Below is a small trained network, with its code and all its weights. Each question gives an input and a class and asks what happens when units are switched off, that is, made to give their printed mean instead of their output.

import numpy as np


def w(rows, s, z=0):
    codes = np.array(rows[::2]) - 128.0
    scale = np.full(codes.shape[1], s)
    scale[-1] = z or s
    return codes * scale


def f(y):
    return np.maximum(y, 0)


def log_softmax(a):
    a = a - a.max(-1, keepdims=True)
    return a - np.log(np.exp(a).sum(-1, keepdims=True))


def net(x, mask):
    res = np.array(x, float).reshape(1, 7) / 4 @ E
    y = f(res @ A[0][:, :-1].T + A[0][:, -1])
    res = res + np.where(mask, y, B[0][:, -1]) @ B[0][:, :-1]
    return log_softmax(res[-1] @ U[:, :-1].T + U[:, -1])


A, B = {}, {}
E = w([
[149,196,213,37,141,215],'x0',
[163,189,222,104,44,17],'x1',
[31,112,64,94,194,107],'x2',
[72,149,94,100,98,144],'x3',
[72,46,188,141,74,88],'x4',
[139,116,102,120,71,152],'x5',
[207,139,70,2,103,70],'x6',
],0.009)
A[0] = w([
[73,107,84,137,132,122,121],'neuron 1',
[122,115,125,93,171,116,71],'neuron 2',
[115,135,168,112,148,130,95],'neuron 3',
[54,95,55,144,155,113,113],'neuron 4',
[160,161,159,136,104,147,82],'neuron 5',
[79,107,150,116,142,118,77],'neuron 6',
[149,166,98,75,132,127,152],'neuron 7',
[110,161,198,116,40,137,138],'neuron 8',
[133,117,127,109,164,154,49],'neuron 9',
[99,147,100,139,141,119,52],'neuron 10',
[128,159,103,7,107,120,116],'neuron 11',
[124,118,130,133,75,67,94],'neuron 12',
[173,139,120,146,140,134,91],'neuron 13',
[186,97,73,144,109,146,92],'neuron 14',
[133,147,144,171,160,98,140],'neuron 15',
[126,126,144,191,132,128,89],'neuron 16',
[176,113,119,140,127,177,132],'neuron 17',
[140,134,125,148,92,75,111],'neuron 18',
[168,201,95,131,133,123,119],'neuron 19',
[152,110,86,114,130,148,93],'neuron 20',
[150,150,145,144,94,13,149],'neuron 21',
[126,148,158,124,171,148,2],'neuron 22',
[135,101,98,143,86,148,148],'neuron 23',
[120,154,177,113,67,135,142],'neuron 24',
],0.017,0.0068)
B[0] = w([
[16,106,159,153,146,128,200],'neuron 1',
[127,94,131,96,119,141,152],'neuron 2',
[130,154,123,120,113,103,156],'neuron 3',
[24,97,147,159,136,145,241],'neuron 4',
[78,160,140,111,158,107,169],'neuron 5',
[120,152,120,127,160,127,162],'neuron 6',
[131,108,88,77,156,127,191],'neuron 7',
[104,184,152,98,125,75,235],'neuron 8',
[129,145,94,86,116,121,148],'neuron 9',
[113,120,108,137,137,140,150],'neuron 10',
[154,117,60,10,142,133,230],'neuron 11',
[118,105,125,86,95,117,203],'neuron 12',
[138,163,140,117,140,115,147],'neuron 13',
[142,168,180,155,87,104,173],'neuron 14',
[142,151,115,122,165,164,169],'neuron 15',
[159,144,79,92,134,119,176],'neuron 16',
[156,150,155,120,115,72,164],'neuron 17',
[156,102,117,108,116,122,189],'neuron 18',
[193,151,130,142,187,180,177],'neuron 19',
[135,132,145,121,101,117,159],'neuron 20',
[179,59,86,93,72,156,255],'neuron 21',
[111,116,119,95,98,96,145],'neuron 22',
[129,128,162,158,87,105,169],'neuron 23',
[70,177,136,122,130,101,206],'neuron 24',
],0.014,0.016)
U = w([
[114,106,106,34,2,97,191],'0',
[69,207,189,160,115,71,149],'1',
[242,101,138,201,68,145,11],'2',
[37,64,111,191,212,191,198],'3',
[153,154,83,39,241,165,107],'4',
],0.0095,0.0013)

Each question gives the input, the list of numbers given to net, and the class t.
The units are the neurons (one row each of A and B). Each row of codes is followed by its name. A weight is (code - 128) times the scale printed after its matrix; where a second scale follows, it is the last column's (A, B and U).
mask holds one flag per neuron, in row order. A switched-off neuron (its flag False) gives its mean, the last column of its row in B, instead of its output. The means were averaged over made-up inputs and are rounded, as every weight is.
A unit's drop is (log p(t) with every unit on - log p(t) with that unit switched off) / (log p(t) with every unit on - log p(t) with every unit switched off).
The circuit of an input: a set's keep is (log p(t) with only the set's units on - log p(t) with every unit switched off) / (log p(t) with every unit on - log p(t) with every unit switched off). Starting from the 12 units with the biggest drops (on a tie, the unit counted first), units are removed one at a time, each time the one whose removal leaves the highest keep (on an exact tie, the one counted first), for as long as the keep stays at least 0.8.
units of the circuit, in order: the units of the circuit, biggest drop first
k most important neurons: the k neurons with the biggest drops, biggest first
drop of u: that unit's drop, to one decimal
input [2,4,-3,0,-4,-2,-2], class 4: units of the circuit, in order	[neuron 19]
input [-5,-6,-2,2,-1,1,2], class 1: units of the circuit, in order	[neuron 21; neuron 11]
input [-2,-7,7,-3,-3,6,6], class 3: 3 most important neurons	[neuron 4; neuron 1; neuron 21]
input [1,-3,4,-8,-2,8,-1], class 1: units of the circuit, in order	[neuron 21; neuron 11]
input [-8,-4,2,-7,-8,3,5], class 1: units of the circuit, in order	[neuron 14; neuron 21]
input [8,-1,4,-1,6,8,4], class 4: 3 most important neurons	[neuron 21; neuron 11; neuron 12]
input [-5,-6,-4,-3,-8,-2,-4], class 1: 2 most important neurons	[neuron 21; neuron 14]
input [5,7,-6,-8,0,-7,-4], class 1: 2 most important neurons	[neuron 11; neuron 5]
input [-1,5,-6,-8,-6,4,0], class 4: 2 most important neurons	[neuron 19; neuron 5]
input [-8,7,-2,-4,-7,-8,2], class 2: 3 most important neurons	[neuron 19; neuron 21; neuron 11]
input [8,6,-3,2,1,-5,8], class 4: 2 most important neurons	[neuron 19; neuron 11]
input [-1,-7,6,7,-1,-6,8], class 3: 2 most important neurons	[neuron 4; neuron 1]
input [-5,8,7,0,-1,-2,-7], class 3: 2 most important neurons	[neuron 11; neuron 4]
input [6,8,7,4,8,-6,-6], class 1: units of the circuit, in order	[neuron 11]
input [3,5,4,-5,-2,-1,-3], class 1: 2 most important neurons	[neuron 11; neuron 7]
input [-3,-8,-6,-2,-1,-3,2], class 2: 2 most important neurons	[neuron 8; neuron 24]
input [-1,-1,-3,0,0,-5,-7], class 4: 2 most important neurons	[neuron 4; neuron 16]
input [2,-5,7,-6,3,1,7], class 4: drop of neuron 12	0.3
